[[125 123 120 134 136 122 133]
 [108 124 132 121 136 115 128]
 [130 128 130 141 136 114 128]
 [103 120 140 121 136 109 128]
 [152 144 121 146 139 137 126]
 [114 149 146 124 145 112 126]
 [125 128 129 133 133 120 130]
 [112  98 114 120 109 120 135]
 [105 120 142 129 139 101 130]]
Indices start at 1.
The entry in the bottom-left corner -> 105
The entry in row 2 and column 1? 108
The entry directly above 98? 128
The entry in the bottom-right corner? 130
The entry at row 2, column 3: 132
The entry in the top-left corner: 125
The entry directly above the largest entry? 103
The entry in row 1 and column 2 is 123
The centre entry -> 146
The entry just right of the centre entry: 139
The entry at row 1, column 3? 120
The entry in the top-right corner: 133
The entry just left of the smallest entry -> 112
The entry directly below 152 -> 114
The entry at row 3, column 1 -> 130

Questions about the grid below. Rows and columns are numbered from 1.
1) Report the entry at row 1, column 2.
2) Report the entry in the top-left corner.
3) Report the bottom-right entry.
4) Report the entry at row 2, column 1.
5) Report the entry in the top-right corner.
6) Report the entry in row 1 and column 3.
[[120 133 147 136 102 146]
 [149 120 128 145 144 105]
 [125 137 145 115 135  98]]
1) 133
2) 120
3) 98
4) 149
5) 146
6) 147

136  107  141  121  132  138  132  120  121  122  138
133  112  126  142  142  132  142  139  150  132  104
117  131  116  121  132  123  137  115  110  121  130
124  136  115  134  121  129  117  129  152  127  121
The second largest entry -> 150
The last entry, reading row by row: 121
Find the 2nd entry on the diagonal from the top-right corner.
Answer: 132
The 3rd entry from the end, reading row by row: 152
Find the top-right entry.
Answer: 138
Find the entry just left of 120.
Answer: 132
Find the entry just left of the largest entry.
Answer: 129
Find the third entry on the diagonal from the top-right corner.
Answer: 110
The entry in the top-left corner is 136
Find the 2nd smallest entry.
Answer: 107
Find the entry directly above 116.
Answer: 126
Find the bottom-left entry.
Answer: 124
Find the entry just right of 133.
Answer: 112

X =
array([[141, 153, 133, 105, 144, 111, 112, 147, 126, 143, 129],
       [124, 145, 116, 113, 136, 139, 123, 137, 128, 131, 109],
       [133, 106, 147, 146, 115, 145, 148, 105, 145, 130, 133],
       [115, 151, 129, 140, 147, 149, 122, 134, 114, 153, 143],
       [117, 133, 110, 112, 132, 147, 146, 138, 107, 154, 150],
       [135, 153, 120, 136, 151, 116, 110, 149, 126, 127, 132],
       [114, 117, 129, 109, 112, 123, 143, 115, 125, 140, 140],
       [127, 128, 153, 134, 115, 105, 103, 115, 114, 134, 144],
       [135, 151, 129, 128, 142, 146, 151, 109, 104, 120, 116],
       [106, 144, 113, 115, 126, 150, 134, 144, 147, 128, 132],
       [133, 114, 121, 147, 146, 132, 141, 112, 108, 110, 152]])
Counting starts at 1.
What is the largest entry? 154
What is the entry at row 3, column 1? 133
The bottom-right entry is 152
The entry at row 1, column 3 -> 133
The entry in the bottom-left corner: 133
The entry just left of the smallest entry -> 105
What is the entry in the top-right corner? 129
The top entry of the column that holds the smallest entry is 112
What is the centre entry? 116
What is the entry in row 1 and column 2? 153
What is the entry just right of the largest entry? 150
The entry at row 2, column 1 is 124
What is the entry just right of the centre entry? 110
What is the entry directly below the largest entry? 127
What is the entry in row 1 and column 1? 141
What is the entry directly above 148? 123
What is the bottom entry of the column that holds the largest entry? 110
What is the top entry of the column that holds the largest entry? 143
What is the entry in row 3 and column 3? 147
The entry just left of 111: 144
The bottom entry of the column that holds the smallest entry: 141
The entry at row 3, column 2 -> 106
What is the entry just right of 131? 109
What is the entry just right of the smallest entry? 115

Questions about the grid below.
1) The entry just right of the smallest entry?
2) The entry just left of 98?
((139, 132, 150, 148, 130, 117, 147, 119), (135, 150, 111, 125, 135, 151, 154, 143), (136, 134, 131, 122, 125, 130, 124, 143), (114, 98, 121, 136, 114, 110, 134, 119), (145, 143, 157, 143, 132, 118, 135, 109))
1) 121
2) 114

data = [142, 144, 118, 138, 139, 143, 136, 102, 131]
Find the entry just right of 138.
Answer: 139
Find the entry just left of 136.
Answer: 143
The entry just left of 139: 138
The entry just right of 143 is 136

m =
[[121 131 131 126 136 130 123 127 126 125 128 124 128 128 129]
 [127 119 125 125 122 127 131 131 132 133 126 130 128 131 125]
 [126 135 142 131 134 126 130 119 121 117 120 122 135 127 127]
 [122 134 126 122 139 115 122 140 130 129 134 131 127 124 146]
 [130 124 121 124 131 113 121 141 136 136 133 133 125 127 138]
 [123 131 140 125 140 118 125 130 125 123 122 125 132 123 132]
 [118 131 128 128 131 136 123 130 126 126 126 124 127 127 130]
 [140 135 125 136 129 117 133 127 125 123 129 130 132 121 135]
 [138 139 111 138 122 131 123 127 121 123 141 129 135 135 130]
 [128 135 112 127 123 139 128 124 125 127 150 131 130 146 126]
 [131 130 127 127 123 133 135 119 126 128 135 129 130 138 123]
 [113 123 133 121 134 140 128 131 128 128 130 127 121 125 127]
 [126 129 132 129 132 125 133 122 121 117 126 125 136 127 130]
 [120 123 132 124 128 140 133 122 128 127 126 126 127 131 120]]
Counting starts at 1.
The entry in row 2 and column 1: 127
The entry directly below the largest entry -> 135
Which number is the entry in row 1 and column 1?
A: 121
Which number is the entry in row 1 and column 2?
A: 131
Which number is the entry in row 3 and column 3?
A: 142
Which number is the entry in row 2 and column 3?
A: 125
Which number is the bottom entry of the column that holds the largest entry?
A: 126
Which number is the top-right entry?
A: 129
Which number is the bottom-left entry?
A: 120
The minimum is 111
Which number is the entry at row 3, column 2?
A: 135
Which number is the entry just right of the largest entry?
A: 131
Which number is the entry at row 3, column 1?
A: 126
The top entry of the column that holds the smallest entry is 131
The entry directly below the smallest entry is 112
The maximum is 150
Which number is the entry just left of 150?
A: 127
The entry just right of the smallest entry: 138
The entry directly above the smallest entry -> 125
The entry just left of the smallest entry is 139
The entry in the bottom-right corner: 120

Questions about the matrix below. Rows and columns are numbered from 1.
1) The bottom-left entry?
2) The entry at row 1, column 2?
3) The entry just left of the largest entry?
4) The entry directly below 109?
5) The entry at row 1, column 1?
6) The entry in the bottom-right corner?
7) The entry at row 2, column 1?
8) The entry in row 1 and column 3?
[[121 122 142 123 126 121 108 122 142 119 132 122 110]
 [124 120 149 106 127 119 142 122 113 120 124 124 110]
 [109 115 148 132 125 127 116 127 105 131 124 131 113]
 [127 133 115 153 144 132 156 142 122 142 153 141 111]
 [111 121 141 142 116 121 105 111 142 117 128 115 131]]
1) 111
2) 122
3) 132
4) 127
5) 121
6) 131
7) 124
8) 142

Questions about the grid below.
1) The entry just left of the largest entry?
2) The entry in the top-right corner?
3) The entry in the bottom-right corner?
4) The third entry on the main diagonal?
5) The entry directly below the largest entry?
6) The 4th entry, reading row by row?
7) The 3rd entry on the diagonal from the top-right corner?
8) The first entry in reading order?
[[140 128 130 125 128 126 128 120 124 128 113 130 128 128 156]
 [121 127 134 127 128 129 128 135 125 132 110 130 127 128 118]
 [117 128 125 132 128 130 128 135 133 128 146 126 128 128 102]
 [137 129 123 128 128 126 128 120 130 124 142 126 129 128 143]
 [137 128 133 124 128 126 128 123 123 129 106 131 127 128 151]
 [118 128 124 132 128 130 128 134 133 127 148 125 129 128 102]
 [117 128 125 132 128 130 128 136 132 128 145 126 128 128 101]
 [119 128 124 132 128 130 128 133 133 127 149 125 129 128 105]
 [122 127 134 127 128 129 128 134 125 132 109 130 127 128 120]
 [136 128 133 124 128 127 128 124 123 130 105 131 127 128 149]
 [140 128 130 125 128 126 128 120 124 128 112 130 128 128 155]
 [119 127 133 128 128 130 128 136 126 132 114 130 127 128 113]]
1) 128
2) 156
3) 113
4) 125
5) 118
6) 125
7) 128
8) 140
